Below is a small trained network, with its code and all its weights. Each question gives an input and a class and asks what happens when units are switched off, that is, made to give their printed mean instead of their output.

import numpy as np


def w(rows, s, z=0):
    codes = np.array(rows[::2]) - 128.0
    scale = np.full(codes.shape[1], s)
    scale[-1] = z or s
    return codes * scale


def f(y):
    return y / 2 * (1 + np.tanh(0.7978845608 * (y + 0.044715 * y**3)))


def log_softmax(a):
    a = a - a.max(-1, keepdims=True)
    return a - np.log(np.exp(a).sum(-1, keepdims=True))


def net(x, mask):
    res = np.array(x, float).reshape(1, 5) / 4 @ E
    y = f(res @ A[0][:, :-1].T + A[0][:, -1])
    res = res + np.where(mask, y, B[0][:, -1]) @ B[0][:, :-1]
    return log_softmax(res[-1] @ U[:, :-1].T + U[:, -1])


A, B = {}, {}
E = w([
[78,148,40,137,82,22,147,254,94,167,181],'x0',
[91,224,176,197,162,189,235,129,110,238,74],'x1',
[203,8,196,173,171,101,227,207,192,46,128],'x2',
[40,144,90,64,72,63,240,100,30,113,56],'x3',
[134,142,145,105,136,173,14,163,73,178,136],'x4',
],0.007)
A[0] = w([
[123,153,169,121,169,169,139,140,110,113,57,173],'n1',
[74,171,131,90,114,155,150,114,134,108,81,137],'n2',
[96,114,160,182,130,144,86,132,160,99,115,80],'n3',
[225,139,138,158,126,113,105,127,193,113,141,254],'n4',
[128,177,103,95,134,157,73,164,86,178,124,205],'n5',
[104,91,124,113,136,89,164,124,130,70,112,231],'n6',
[166,130,75,134,136,97,90,93,146,62,106,82],'n7',
[147,119,117,95,113,155,96,110,130,83,108,78],'n8',
[106,110,172,163,121,245,95,144,99,195,97,229],'n9',
[157,93,125,118,112,149,116,114,55,123,140,75],'n10',
[93,104,106,133,95,83,140,174,103,89,128,252],'n11',
[110,156,185,132,101,129,142,127,140,117,195,63],'n12',
],0.011,0.0031)
B[0] = w([
[157,168,138,160,75,106,128,229,142,156,235,204],'n1',
[163,132,80,96,105,108,133,86,158,153,180,200],'n2',
[149,85,90,102,250,162,85,116,82,103,69,156],'n3',
[170,134,153,114,139,163,224,164,108,254,67,242],'n4',
[77,188,163,151,195,141,144,203,43,191,169,254],'n5',
[107,183,127,136,84,113,136,131,145,127,177,233],'n6',
[166,78,86,114,129,81,121,128,141,130,175,182],'n7',
[188,116,65,106,158,149,75,146,74,83,74,167],'n8',
[97,199,181,117,105,126,152,118,175,154,76,253],'n9',
[74,79,161,126,85,100,58,151,135,21,124,149],'n10',
[90,190,175,197,73,99,201,63,118,152,149,247],'n11',
[133,64,181,73,203,162,116,150,97,84,130,124],'n12',
],0.008,0.0083)
U = w([
[187,169,95,78,94,119,130,71,155,160,133,46],'0',
[67,127,172,131,146,135,107,133,91,67,102,6],'1',
[166,73,148,112,203,169,110,138,109,118,11,74],'2',
[88,212,165,150,95,146,182,133,109,181,142,240],'3',
],0.011,0.002)

Each question gives the input, the list of numbers given to net, and the class t.
The units are the neurons (one row each of A and B). Each row of codes is followed by its name. A weight is (code - 128) times the scale printed after its matrix; where a second scale follows, it is the last column's (A, B and U).
mask holds one flag per neuron, in row order. A switched-off neuron (its flag False) gives its mean, the last column of its row in B, instead of its output. The means were averaged over made-up inputs and are rounded, as every weight is.
A unit's drop is (log p(t) with every unit on - log p(t) with that unit switched off) / (log p(t) with every unit on - log p(t) with every unit switched off).
The circuit of an input: a set's keep is (log p(t) with only the set's units on - log p(t) with every unit switched off) / (log p(t) with every unit on - log p(t) with every unit switched off). Starting from all 12 units, units are removed one at a time, each time the one whose removal leaves the highest keep (on an exact tie, the one counted first), for as long as the keep stays at least 0.8.
circuit, biggest first: the units of the circuit, biggest drop first
k most important neurons: the k neurons with the biggest drops, biggest first
drop of u: that unit's drop, to one decimal
input [1,-6,8,-5,0], class 2: circuit, biggest first	(n3)
input [-2,-6,-3,6,3], class 0: circuit, biggest first	(n7 n8)
input [-4,-5,3,4,4], class 1: circuit, biggest first	(n10 n4)
input [-1,-6,-7,-4,2], class 2: 2 most important neurons	(n11 n8)
input [-1,5,7,-5,-3], class 2: circuit, biggest first	(n11 n3)
input [-5,-4,5,4,-2], class 0: 3 most important neurons	(n5 n6 n7)
input [-6,-5,-4,7,5], class 1: 3 most important neurons	(n10 n4 n5)
input [2,-8,4,0,3], class 0: 2 most important neurons	(n5 n7)
input [1,-4,-2,3,5], class 1: drop of n9	0.2
input [-5,3,5,-8,-2], class 2: drop of n5	0.0
input [-3,1,7,-5,5], class 2: drop of n3	0.1
